Below is a small trained network, with its code and all its weights. Each question gives an input and a target symbol and asks what happens when units are switched off, that is, made to give their printed mean instead of their output.

import numpy as np


def w(rows, s, z=0):
    codes = np.array(rows[::2]) - 128.0
    scale = np.full(codes.shape[1], s)
    scale[-1] = z or s
    return codes * scale


def norm(h):
    return h / np.sqrt((h * h).mean(-1, keepdims=True) + 1e-5)


def f(y):
    return np.maximum(y, 0)


def softmax(a):
    e = np.exp(a - a.max(-1, keepdims=True))
    return e / e.sum(-1, keepdims=True)


def log_softmax(a):
    a = a - a.max(-1, keepdims=True)
    return a - np.log(np.exp(a).sum(-1, keepdims=True))


def net(x, mask):
    ids = ['βδεζθλξστφ'.index(c) for c in x.split()]
    T = len(ids)
    res = E[ids] + P[:T]
    u = 0
    for l in range(2):
        q, k, v = (norm(res) @ M[l].T for M in (Q, K, V))
        z = softmax(np.where(np.tri(T) > 0, q @ k.T / 3**0.5, -1e9)) @ v
        res = res + np.where(mask[u], z, O[l][:, -1]) @ O[l][:, :-1]
        u += 1
        y = f(norm(res) @ A[l][:, :-1].T + A[l][:, -1])
        res = res + np.where(mask[u : u + 16], y, B[l][:, -1]) @ B[l][:, :-1]
        u += 16
    return log_softmax(norm(res)[-1] @ U[:, :-1].T + U[:, -1])


Q, K, V, O, A, B = {}, {}, {}, {}, {}, {}
E = w([
[119,150,244,71,248,169,121,172],'β',
[97,151,162,97,137,32,176,186],'δ',
[170,120,109,6,181,108,126,121],'ε',
[164,63,145,148,161,107,136,135],'ζ',
[139,81,129,152,62,3,79,166],'θ',
[155,187,141,134,160,116,24,168],'λ',
[74,167,103,220,166,121,216,126],'ξ',
[91,141,152,201,139,186,81,138],'σ',
[54,107,166,71,97,146,86,194],'τ',
[85,137,181,50,101,210,224,113],'φ',
],0.023)
P = w([
[164,172,255,160,144,168,132,89],'0',
[119,142,218,189,139,171,115,139],'1',
[122,123,175,177,128,160,118,158],'2',
[110,110,106,164,144,144,112,146],'3',
[117,111,51,152,127,130,128,141],'4',
[145,99,33,148,118,114,133,138],'5',
[172,83,39,162,143,107,143,115],'6',
],0.0085)
Q[0] = w([
[91,114,122,93,129,52,157,192],'0.h1',
[120,146,112,33,113,192,187,59],'0.h1',
[130,132,180,9,89,210,102,103],'0.h1',
],0.014)
K[0] = w([
[108,160,197,102,64,67,120,110],'0.h1',
[109,152,138,31,200,222,221,75],'0.h1',
[87,127,107,7,164,202,123,206],'0.h1',
],0.012)
V[0] = w([
[124,188,196,153,120,5,132,183],'0.h1',
[80,55,100,120,2,93,138,57],'0.h1',
[201,117,78,246,42,78,70,107],'0.h1',
],0.0062)
O[0] = w([
[60,180,165,27,171,72,203,133,254],'0.h1',
[38,97,132,67,59,189,221,93,97],'0.h1',
[41,61,40,82,93,153,81,2,108],'0.h1',
],0.008,0.0077)
A[0] = w([
[121,95,110,118,104,34,102,108,100],'0.n1',
[163,144,88,76,175,65,117,152,167],'0.n2',
[143,132,54,166,96,185,99,42,64],'0.n3',
[250,56,134,137,162,123,83,163,101],'0.n4',
[110,113,106,170,124,162,113,52,131],'0.n5',
[91,195,167,200,127,126,130,113,144],'0.n6',
[86,181,121,159,109,119,36,91,104],'0.n7',
[209,25,174,197,151,141,111,59,71],'0.n8',
[148,164,137,117,56,153,125,111,5],'0.n9',
[232,58,188,220,131,83,133,127,126],'0.n10',
[124,147,170,207,90,125,22,110,98],'0.n11',
[92,107,79,203,76,228,51,125,88],'0.n12',
[182,198,83,104,43,192,186,131,91],'0.n13',
[67,113,169,147,79,197,152,175,163],'0.n14',
[117,110,74,107,125,167,186,169,129],'0.n15',
[172,130,121,211,179,154,166,102,119],'0.n16',
],0.012,0.015)
B[0] = w([
[159,116,167,121,150,152,147,113,165],'0.n1',
[178,168,128,125,129,135,136,127,248],'0.n2',
[227,153,66,136,125,116,114,143,138],'0.n3',
[191,143,143,58,156,126,122,74,199],'0.n4',
[116,112,128,72,139,114,136,166,161],'0.n5',
[104,99,124,106,182,74,161,127,189],'0.n6',
[89,144,108,136,92,155,174,144,150],'0.n7',
[127,48,166,72,178,157,141,96,182],'0.n8',
[124,114,139,29,250,93,13,147,128],'0.n9',
[107,56,147,58,166,167,172,64,214],'0.n10',
[83,153,100,77,131,196,65,161,156],'0.n11',
[57,124,81,96,154,167,151,202,157],'0.n12',
[157,108,125,185,75,118,179,126,143],'0.n13',
[116,87,113,164,83,160,88,152,191],'0.n14',
[166,146,122,133,100,167,114,96,155],'0.n15',
[117,72,94,168,150,145,163,143,177],'0.n16',
],0.015,0.011)
Q[1] = w([
[203,164,200,193,95,126,69,96],'1.h1',
[112,126,77,31,152,132,230,60],'1.h1',
[245,165,191,128,254,37,92,91],'1.h1',
],0.0091)
K[1] = w([
[136,63,193,123,160,191,76,77],'1.h1',
[166,96,2,115,31,98,102,81],'1.h1',
[44,145,236,22,134,53,172,51],'1.h1',
],0.0092)
V[1] = w([
[137,79,176,190,59,123,208,101],'1.h1',
[128,109,179,88,46,16,11,55],'1.h1',
[119,166,82,129,188,100,162,51],'1.h1',
],0.011)
O[1] = w([
[247,58,185,216,83,99,199,136,152],'1.h1',
[178,105,129,42,143,8,56,143,1],'1.h1',
[99,100,61,174,225,63,178,31,137],'1.h1',
],0.012,0.0063)
A[1] = w([
[67,88,138,149,28,40,111,104,125],'1.n1',
[112,174,76,96,179,119,36,66,110],'1.n2',
[117,145,119,191,201,148,164,65,100],'1.n3',
[218,177,133,117,160,130,38,102,119],'1.n4',
[132,98,163,70,131,119,152,165,155],'1.n5',
[169,155,86,119,177,60,152,76,92],'1.n6',
[150,169,124,75,80,155,45,163,133],'1.n7',
[152,202,103,106,128,70,169,205,109],'1.n8',
[170,178,95,112,91,102,172,154,104],'1.n9',
[112,139,65,103,88,143,164,108,135],'1.n10',
[150,179,100,159,92,162,126,169,82],'1.n11',
[142,191,99,139,168,144,25,142,73],'1.n12',
[87,109,92,123,103,191,116,113,124],'1.n13',
[104,199,130,184,128,69,100,58,8],'1.n14',
[169,135,164,148,166,138,66,196,118],'1.n15',
[155,189,119,110,88,149,5,205,136],'1.n16',
],0.014,0.017)
B[1] = w([
[219,108,54,138,158,101,106,169,164],'1.n1',
[106,191,84,243,116,92,169,11,145],'1.n2',
[90,88,98,228,149,74,116,221,173],'1.n3',
[160,163,27,111,62,137,124,150,156],'1.n4',
[170,129,167,154,94,101,66,114,254],'1.n5',
[92,156,203,87,134,218,152,125,199],'1.n6',
[93,128,177,219,95,103,78,62,152],'1.n7',
[63,117,186,90,138,71,169,97,222],'1.n8',
[60,141,198,147,162,124,139,122,163],'1.n9',
[111,106,146,165,172,174,98,160,162],'1.n10',
[159,71,137,108,144,110,197,81,139],'1.n11',
[37,131,149,100,122,72,157,19,134],'1.n12',
[98,172,121,133,107,152,120,186,171],'1.n13',
[60,252,91,179,207,203,14,214,128],'1.n14',
[196,81,172,141,127,127,50,113,146],'1.n15',
[84,102,234,163,153,67,79,53,154],'1.n16',
],0.014,0.011)
U = w([
[164,170,165,195,254,149,71,156,32],'β',
[69,164,181,78,126,66,199,140,108],'δ',
[173,231,62,97,129,150,167,94,175],'ε',
[94,43,153,85,161,170,139,28,23],'ζ',
[144,108,71,85,109,52,92,172,212],'θ',
[94,177,93,177,131,114,98,17,161],'λ',
[110,106,66,230,203,79,164,127,95],'ξ',
[76,172,84,69,133,181,76,185,222],'σ',
[86,101,228,167,123,135,30,100,2],'τ',
[161,143,153,139,57,171,197,140,134],'φ',
],0.0083,0.0045)

Each question gives the input, a string of symbols that net reads in full, and the target symbol t.
The units are the heads (3 rows each of Q, K, V and O) and the neurons (one row each of A and B). Each row of codes is followed by its name. A weight is (code - 128) times the scale printed after its matrix; where a second scale follows, it is the last column's (O, A, B and U).
mask holds one flag per unit, layer by layer, with each layer's heads first. A switched-off unit (its flag False) gives its mean, the last column of its rows in O or B, instead of its output. The means were averaged over made-up inputs and are rounded, as every weight is.
A unit's drop is (log p(t) with every unit on - log p(t) with that unit switched off) / (log p(t) with every unit on - log p(t) with every unit switched off).
The circuit of an input: a set's keep is (log p(t) with only the set's units on - log p(t) with every unit switched off) / (log p(t) with every unit on - log p(t) with every unit switched off). Starting from the 12 units with the biggest drops (on a tie, the unit counted first), units are removed one at a time, each time the one whose removal leaves the highest keep (on an exact tie, the one counted first), for as long as the keep stays at least 0.8.
circuit, biggest first: the units of the circuit, biggest drop first
top k neurons: the k neurons with the biggest drops, biggest first
k most important neurons of layer l: the k neurons of layer l with the biggest drops, biggest first
drop when u is switched off: that unit's drop, to one decimal
input δ φ ζ τ, target τ: most important neuron of layer 0 => [0.n10]
input ζ σ θ, target σ: 2 most important neurons of layer 0 => [0.n4, 0.n11]
input δ δ φ σ ε λ θ, target λ: circuit, biggest first => [1.h1, 0.h1, 1.n2, 0.n10]
input δ τ ξ ζ σ, target σ: circuit, biggest first => [0.n12, 0.n11]
input φ θ ζ β, target θ: circuit, biggest first => [1.h1, 0.h1, 1.n4, 0.n10]
input β λ δ δ β, target β: top 2 neurons => [1.n3, 1.n15]
input ζ δ δ ζ τ θ, target τ: 4 most important neurons of layer 0 => [0.n4, 0.n10, 0.n14, 0.n6]
input σ δ ζ δ θ δ, target θ: circuit, biggest first => [0.h1, 1.h1, 1.n1, 0.n10]
input δ ε ζ φ τ θ δ, target τ: top 2 neurons => [0.n14, 0.n4]
input δ θ ζ, target θ: circuit, biggest first => [0.h1, 1.h1, 0.n10, 0.n8]
input τ δ σ δ δ τ θ, target τ: top 2 neurons => [0.n4, 0.n6]
input φ θ δ ξ δ, target ξ: top 2 neurons => [0.n1, 0.n4]
input λ θ δ ζ, target θ: top 2 neurons => [0.n10, 0.n12]
input β δ φ τ θ ζ, target τ: top 2 neurons => [0.n14, 0.n4]
input θ ε δ δ ξ ζ, target ξ: top 4 neurons => [0.n1, 1.n3, 0.n4, 0.n10]
input ζ ζ ζ δ θ, target θ: top neuron => [1.n1]
input ζ β ζ τ δ θ δ, target θ: top 2 neurons => [0.n11, 0.n12]
input ζ ξ θ, target ξ: 2 most important neurons of layer 0 => [0.n4, 0.n16]
input φ θ δ, target φ: top 3 neurons => [0.n1, 0.n4, 0.n14]
input λ δ σ, target σ: top neuron => [0.n11]
input δ δ σ φ θ ζ, target φ: top 4 neurons => [0.n1, 0.n4, 0.n14, 0.n13]
input β σ σ φ β δ θ, target θ: 2 most important neurons of layer 1 => [1.n1, 1.n6]
input ξ θ σ β λ δ ζ, target λ: top 3 neurons => [1.n2, 0.n10, 0.n16]
input τ θ δ φ σ δ δ, target σ: 2 most important neurons of layer 1 => [1.n10, 1.n8]
input δ φ θ λ φ δ σ, target φ: drop when 0.h1 is switched off => 1.1
